Here is a tiny trained network, its code and every weight. The questions are about switching its units off for an input and a target symbol, where a switched-off unit gives its printed mean instead of its output.

import numpy as np


def w(rows, s, z=0):
    codes = np.array(rows[::2]) - 128.0
    scale = np.full(codes.shape[1], s)
    scale[-1] = z or s
    return codes * scale


def softmax(a):
    e = np.exp(a - a.max(-1, keepdims=True))
    return e / e.sum(-1, keepdims=True)


def log_softmax(a):
    a = a - a.max(-1, keepdims=True)
    return a - np.log(np.exp(a).sum(-1, keepdims=True))


def net(x, mask):
    ids = ['ΘΣΩαβγημξτφ'.index(c) for c in x.split()]
    T = len(ids)
    res = E[ids] + P[:T]
    u = 0
    for l in range(3):
        r = res
        for j in range(2):
            rows = slice(3 * j, 3 * j + 3)
            q, k, v = (r @ M[l][rows].T for M in (Q, K, V))
            z = softmax(np.where(np.tri(T) > 0, q @ k.T / 3**0.5, -1e9)) @ v
            o = O[l][rows]
            res = res + np.where(mask[u + j], z, o[:, -1]) @ o[:, :-1]
        u += 2
    return log_softmax(res[-1] @ U[:, :-1].T + U[:, -1])


Q, K, V, O = {}, {}, {}, {}
E = w([
[182,50,127,59,164,139],'Θ',
[223,93,243,121,88,175],'Σ',
[159,194,179,60,227,136],'Ω',
[164,167,210,106,95,71],'α',
[72,185,178,185,162,89],'β',
[184,86,47,154,94,200],'γ',
[54,108,54,174,178,84],'η',
[86,223,65,96,69,123],'μ',
[187,27,80,214,166,77],'ξ',
[58,137,202,63,126,254],'τ',
[187,220,36,232,54,149],'φ',
],0.0075)
P = w([
[126,13,159,108,103,112],'0',
[91,95,153,118,109,157],'1',
[99,146,88,147,121,175],'2',
[112,185,56,197,149,192],'3',
[126,244,44,199,178,209],'4',
[113,252,60,217,178,204],'5',
],0.0031)
Q[0] = w([
[163,235,122,134,211,116],'L0H1',
[99,187,195,13,109,169],'L0H1',
[98,105,167,3,167,155],'L0H1',
[83,8,163,166,232,24],'L0H2',
[135,27,242,61,193,138],'L0H2',
[171,249,129,113,65,232],'L0H2',
],0.0046)
K[0] = w([
[212,77,43,182,52,183],'L0H1',
[62,165,38,183,137,53],'L0H1',
[50,201,54,103,147,92],'L0H1',
[178,3,242,11,133,188],'L0H2',
[90,12,119,68,185,103],'L0H2',
[42,240,30,244,102,97],'L0H2',
],0.0052)
V[0] = w([
[61,160,38,196,241,62],'L0H1',
[38,199,127,46,241,175],'L0H1',
[46,55,235,105,123,132],'L0H1',
[169,15,163,162,117,35],'L0H2',
[235,51,143,154,243,108],'L0H2',
[84,245,98,163,1,207],'L0H2',
],0.005)
O[0] = w([
[21,48,158,222,179,170,1],'L0H1',
[27,127,131,32,202,174,36],'L0H1',
[125,239,35,104,237,64,138],'L0H1',
[226,118,158,233,222,60,98],'L0H2',
[208,107,196,190,226,191,159],'L0H2',
[89,167,79,99,1,112,192],'L0H2',
],0.0054,0.00088)
Q[1] = w([
[194,79,191,217,247,18],'L1H1',
[112,230,146,3,73,217],'L1H1',
[238,82,82,215,114,6],'L1H1',
[11,29,141,106,111,109],'L1H2',
[20,81,143,82,82,122],'L1H2',
[16,188,107,141,81,180],'L1H2',
],0.0049)
K[1] = w([
[226,59,81,217,146,50],'L1H1',
[24,220,34,43,56,246],'L1H1',
[215,156,99,160,128,2],'L1H1',
[195,136,253,35,140,175],'L1H2',
[150,112,234,70,163,202],'L1H2',
[187,68,149,143,188,243],'L1H2',
],0.0053)
V[1] = w([
[132,3,217,135,154,227],'L1H1',
[46,147,48,71,130,220],'L1H1',
[138,59,214,230,148,129],'L1H1',
[58,139,15,134,114,23],'L1H2',
[135,209,176,129,217,28],'L1H2',
[176,34,209,167,111,225],'L1H2',
],0.0056)
O[1] = w([
[156,141,80,67,152,236,128],'L1H1',
[54,46,79,52,139,124,98],'L1H1',
[154,172,145,191,160,203,129],'L1H1',
[59,110,36,211,121,2,5],'L1H2',
[64,227,210,149,169,66,129],'L1H2',
[238,88,148,114,167,244,249],'L1H2',
],0.0054,0.0015)
Q[2] = w([
[165,165,147,131,208,185],'L2H1',
[110,80,32,78,84,95],'L2H1',
[254,243,129,235,192,226],'L2H1',
[159,220,60,126,45,153],'L2H2',
[126,45,212,119,182,83],'L2H2',
[180,228,177,195,205,224],'L2H2',
],0.0042)
K[2] = w([
[113,80,78,177,110,75],'L2H1',
[186,135,168,120,100,199],'L2H1',
[52,48,14,152,143,125],'L2H1',
[103,121,3,142,48,124],'L2H2',
[149,97,197,116,220,117],'L2H2',
[42,96,128,63,128,180],'L2H2',
],0.0054)
V[2] = w([
[175,253,196,57,63,106],'L2H1',
[148,89,90,149,188,56],'L2H1',
[21,244,223,123,166,67],'L2H1',
[51,159,26,150,30,109],'L2H2',
[123,61,220,13,207,239],'L2H2',
[146,195,173,224,217,54],'L2H2',
],0.0051)
O[2] = w([
[128,217,198,54,33,102,170],'L2H1',
[89,135,97,197,189,59,94],'L2H1',
[34,237,80,106,107,218,3],'L2H1',
[91,66,168,147,95,173,24],'L2H2',
[114,136,57,3,183,85,205],'L2H2',
[132,221,98,206,157,121,125],'L2H2',
],0.0058,0.0028)
U = w([
[173,45,129,79,191,55,62],'Θ',
[209,157,212,116,112,201,17],'Σ',
[99,145,195,61,224,110,101],'Ω',
[163,212,199,126,76,33,75],'α',
[55,213,215,185,142,127,115],'β',
[214,73,66,128,68,212,114],'γ',
[51,147,40,204,189,151,251],'η',
[53,101,80,86,82,1,155],'μ',
[150,109,57,222,185,138,192],'ξ',
[93,106,58,9,138,215,105],'τ',
[110,96,189,200,25,201,70],'φ',
],0.0054,0.0025)

Each question gives the input, a string of symbols that net reads in full, and the target symbol t.
The units are the heads (3 rows each of Q, K, V and O). Each row of codes is followed by its name. A weight is (code - 128) times the scale printed after its matrix; where a second scale follows, it is the last column's (O and U).
mask holds one flag per head, layer by layer. A switched-off head (its flag False) gives its mean, the last column of its rows in O, instead of its output. The means were averaged over made-up inputs and are rounded, as every weight is.
A unit's drop is (log p(t) with every unit on - log p(t) with that unit switched off) / (log p(t) with every unit on - log p(t) with every unit switched off).
The circuit of an input: a set's keep is (log p(t) with only the set's units on - log p(t) with every unit switched off) / (log p(t) with every unit on - log p(t) with every unit switched off). Starting from all 6 units, units are removed one at a time, each time the one whose removal leaves the highest keep (on an exact tie, the one counted first), for as long as the keep stays at least 0.8.
circuit, biggest first: the units of the circuit, biggest drop first
most important unit: the unit with the biggest drop
which heads matter: for each layer, one digit per head in row order, 1 if its drop is at least 0.15 and else 0, layers parted by /
drop of u: that unit's drop, to one decimal
input γ Θ Σ Θ ξ, target Θ: which heads matter : 00 / 01 / 11
input τ φ τ, target φ: which heads matter : 11 / 01 / 01
input τ τ Σ, target τ: circuit, biggest first : (L2H2; L1H1)
input Θ η β μ Σ τ, target τ: most important unit : L0H2
input μ μ φ β, target φ: which heads matter : 01 / 01 / 01
input η ξ β, target ξ: circuit, biggest first : (L2H1; L0H1; L0H2; L1H1)
input α γ μ, target μ: which heads matter : 01 / 10 / 00
input τ Ω Σ τ η, target μ: which heads matter : 11 / 11 / 00
input φ Θ η β φ, target φ: which heads matter : 01 / 00 / 01
input γ τ τ, target τ: which heads matter : 00 / 00 / 01
input Ω Σ Ω γ, target τ: circuit, biggest first : (L2H2; L1H2; L0H2; L1H1)
input Σ Σ α, target α: circuit, biggest first : (L0H1; L2H1; L1H1)
input μ γ μ φ Σ, target φ: which heads matter : 01 / 01 / 01
input φ μ Σ, target φ: which heads matter : 01 / 00 / 01
input τ Ω Ω, target τ: most important unit : L2H1
input μ μ η τ γ, target φ: drop of L2H2 : 1.5
input Ω γ τ β η, target τ: drop of L1H1 : 0.3
input μ η γ, target φ: drop of L2H2 : 1.6
